Below is a small trained network, with its code and all its weights. Each question gives an input and a target symbol and asks what happens when units are switched off, that is, made to give their printed mean instead of their output.

import numpy as np


def w(rows, s, z=0):
    codes = np.array(rows[::2]) - 128.0
    scale = np.full(codes.shape[1], s)
    scale[-1] = z or s
    return codes * scale


def f(y):
    return np.maximum(y, 0)


def softmax(a):
    e = np.exp(a - a.max(-1, keepdims=True))
    return e / e.sum(-1, keepdims=True)


def log_softmax(a):
    a = a - a.max(-1, keepdims=True)
    return a - np.log(np.exp(a).sum(-1, keepdims=True))


def net(x, mask):
    ids = ['Ψβεηθφ'.index(c) for c in x.split()]
    T = len(ids)
    res = E[ids] + P[:T]
    u = 0
    for l in range(3):
        q, k, v = (res @ M[l].T for M in (Q, K, V))
        z = softmax(np.where(np.tri(T) > 0, q @ k.T / 3**0.5, -1e9)) @ v
        res = res + np.where(mask[u], z, O[l][:, -1]) @ O[l][:, :-1]
        u += 1
        y = f(res @ A[l][:, :-1].T + A[l][:, -1])
        res = res + np.where(mask[u : u + 4], y, B[l][:, -1]) @ B[l][:, :-1]
        u += 4
    return log_softmax(res[-1] @ U[:, :-1].T + U[:, -1])


Q, K, V, O, A, B = {}, {}, {}, {}, {}, {}
E = w([
[56,131,107,131],'Ψ',
[111,196,188,174],'β',
[174,154,122,27],'ε',
[150,87,72,96],'η',
[79,136,238,73],'θ',
[116,7,201,168],'φ',
],0.014)
P = w([
[20,190,33,149],'0',
[165,153,110,254],'1',
[143,109,74,234],'2',
[159,105,123,185],'3',
[187,119,180,168],'4',
[208,145,237,155],'5',
],0.0043)
Q[0] = w([
[255,82,54,164],'0.h1',
[172,22,136,3],'0.h1',
[230,74,186,32],'0.h1',
],0.0076)
K[0] = w([
[165,120,83,213],'0.h1',
[254,171,135,180],'0.h1',
[233,187,100,138],'0.h1',
],0.009)
V[0] = w([
[145,91,53,125],'0.h1',
[105,108,203,137],'0.h1',
[159,2,208,75],'0.h1',
],0.0047)
O[0] = w([
[243,174,109,62,133],'0.h1',
[54,77,130,253,239],'0.h1',
[210,52,52,210,252],'0.h1',
],0.0035,0.00026)
A[0] = w([
[83,172,132,255,138],'0.n1',
[26,110,32,66,114],'0.n2',
[124,87,235,18,163],'0.n3',
[158,114,246,165,8],'0.n4',
],0.0084,0.0014)
B[0] = w([
[152,128,209,79,220],'0.n1',
[195,198,177,177,210],'0.n2',
[83,65,65,145,253],'0.n3',
[102,127,8,138,234],'0.n4',
],0.012,0.004)
Q[1] = w([
[93,134,107,74],'1.h1',
[133,135,251,96],'1.h1',
[158,172,100,107],'1.h1',
],0.017)
K[1] = w([
[144,137,105,224],'1.h1',
[171,254,184,119],'1.h1',
[95,184,81,186],'1.h1',
],0.013)
V[1] = w([
[237,93,122,184],'1.h1',
[104,246,106,88],'1.h1',
[2,100,136,151],'1.h1',
],0.013)
O[1] = w([
[109,22,198,205,99],'1.h1',
[86,66,6,46,59],'1.h1',
[191,255,138,81,253],'1.h1',
],0.0095,0.0067)
A[1] = w([
[74,109,93,62,3],'1.n1',
[121,95,123,233,34],'1.n2',
[2,111,158,108,154],'1.n3',
[89,83,219,146,57],'1.n4',
],0.0089,0.0031)
B[1] = w([
[27,253,12,191,203],'1.n1',
[140,164,168,2,253],'1.n2',
[205,161,65,244,206],'1.n3',
[120,220,6,117,249],'1.n4',
],0.0059,0.0052)
Q[2] = w([
[77,182,200,230],'2.h1',
[76,67,37,150],'2.h1',
[254,78,130,155],'2.h1',
],0.012)
K[2] = w([
[31,197,63,226],'2.h1',
[90,22,56,85],'2.h1',
[248,78,190,178],'2.h1',
],0.012)
V[2] = w([
[161,196,254,135],'2.h1',
[161,67,167,147],'2.h1',
[153,55,154,141],'2.h1',
],0.0061)
O[2] = w([
[137,9,62,56,203],'2.h1',
[189,246,27,220,18],'2.h1',
[190,254,55,223,1],'2.h1',
],0.0047,0.0081)
A[2] = w([
[224,255,139,127,75],'2.n1',
[166,8,8,186,103],'2.n2',
[42,113,52,165,254],'2.n3',
[138,172,60,254,13],'2.n4',
],0.0086,0.0025)
B[2] = w([
[25,127,132,127,255],'2.n1',
[154,89,204,4,184],'2.n2',
[225,179,137,190,226],'2.n3',
[90,69,92,166,190],'2.n4',
],0.011,0.0087)
U = w([
[92,71,161,137,41],'Ψ',
[78,95,126,153,98],'β',
[190,181,146,135,88],'ε',
[193,97,151,121,254],'η',
[111,132,135,108,129],'θ',
[147,160,255,161,82],'φ',
],0.012,0.0042)

Each question gives the input, a string of symbols that net reads in full, and the target symbol t.
The units are the heads (3 rows each of Q, K, V and O) and the neurons (one row each of A and B). Each row of codes is followed by its name. A weight is (code - 128) times the scale printed after its matrix; where a second scale follows, it is the last column's (O, A, B and U).
mask holds one flag per unit, layer by layer, with each layer's heads first. A switched-off unit (its flag False) gives its mean, the last column of its rows in O or B, instead of its output. The means were averaged over made-up inputs and are rounded, as every weight is.
A unit's drop is (log p(t) with every unit on - log p(t) with that unit switched off) / (log p(t) with every unit on - log p(t) with every unit switched off).
The circuit of an input: a set's keep is (log p(t) with only the set's units on - log p(t) with every unit switched off) / (log p(t) with every unit on - log p(t) with every unit switched off). Starting from the 12 units with the biggest drops (on a tie, the unit counted first), units are removed one at a time, each time the one whose removal leaves the highest keep (on an exact tie, the one counted first), for as long as the keep stays at least 0.8.
circuit, biggest first: the units of the circuit, biggest drop first
unit that matters most: the unit with the biggest drop
k most important neurons: the k neurons with the biggest drops, biggest first
top k neurons in layer l: the k neurons of layer l with the biggest drops, biggest first
input φ η Ψ Ψ, target η: unit that matters most : 1.h1
input θ β ε, target θ: top 2 neurons in layer 0 : (0.n1 0.n3)
input θ ε ε β, target Ψ: circuit, biggest first : (1.h1 2.h1 0.n1)
input φ β φ, target φ: 2 most important neurons : (0.n4 0.n1)
input ε θ η, target θ: circuit, biggest first : (0.n3 1.h1 2.n1 0.n2)
input η β η η φ ε, target φ: circuit, biggest first : (1.h1 0.n3)
input β ε θ φ β, target θ: circuit, biggest first : (0.n1 1.h1 0.h1)
input φ β β, target η: 2 most important neurons : (0.n1 1.n1)
input φ β θ η Ψ, target η: 2 most important neurons : (2.n1 1.n1)
input φ θ ε θ ε ε, target θ: top 2 neurons in layer 0 : (0.n3 0.n1)
input Ψ θ φ φ η η, target φ: top 2 neurons in layer 0 : (0.n1 0.n2)
input Ψ η β ε η Ψ, target ε: top 2 neurons in layer 0 : (0.n2 0.n4)
input Ψ β φ η Ψ β, target ε: 3 most important neurons : (0.n2 0.n1 0.n4)
input θ θ Ψ Ψ, target Ψ: top 3 neurons in layer 0 : (0.n3 0.n1 0.n4)
input θ η φ β ε, target φ: 4 most important neurons : (0.n3 0.n1 0.n2 2.n4)
input Ψ φ η β, target ε: 3 most important neurons : (0.n2 0.n1 2.n3)
input φ ε θ β, target η: most important neuron : (0.n1)
input η η θ β η β, target β: 2 most important neurons : (0.n1 0.n4)
input θ η θ ε θ, target θ: top 2 neurons in layer 0 : (0.n3 0.n4)
input η θ θ Ψ, target β: top neuron in layer 2 : (2.n4)
input Ψ η η Ψ θ Ψ, target ε: 4 most important neurons : (0.n2 2.n3 0.n3 0.n4)
input φ θ φ η η, target φ: 2 most important neurons : (0.n2 0.n1)
input β β θ, target θ: 2 most important neurons : (0.n4 2.n3)
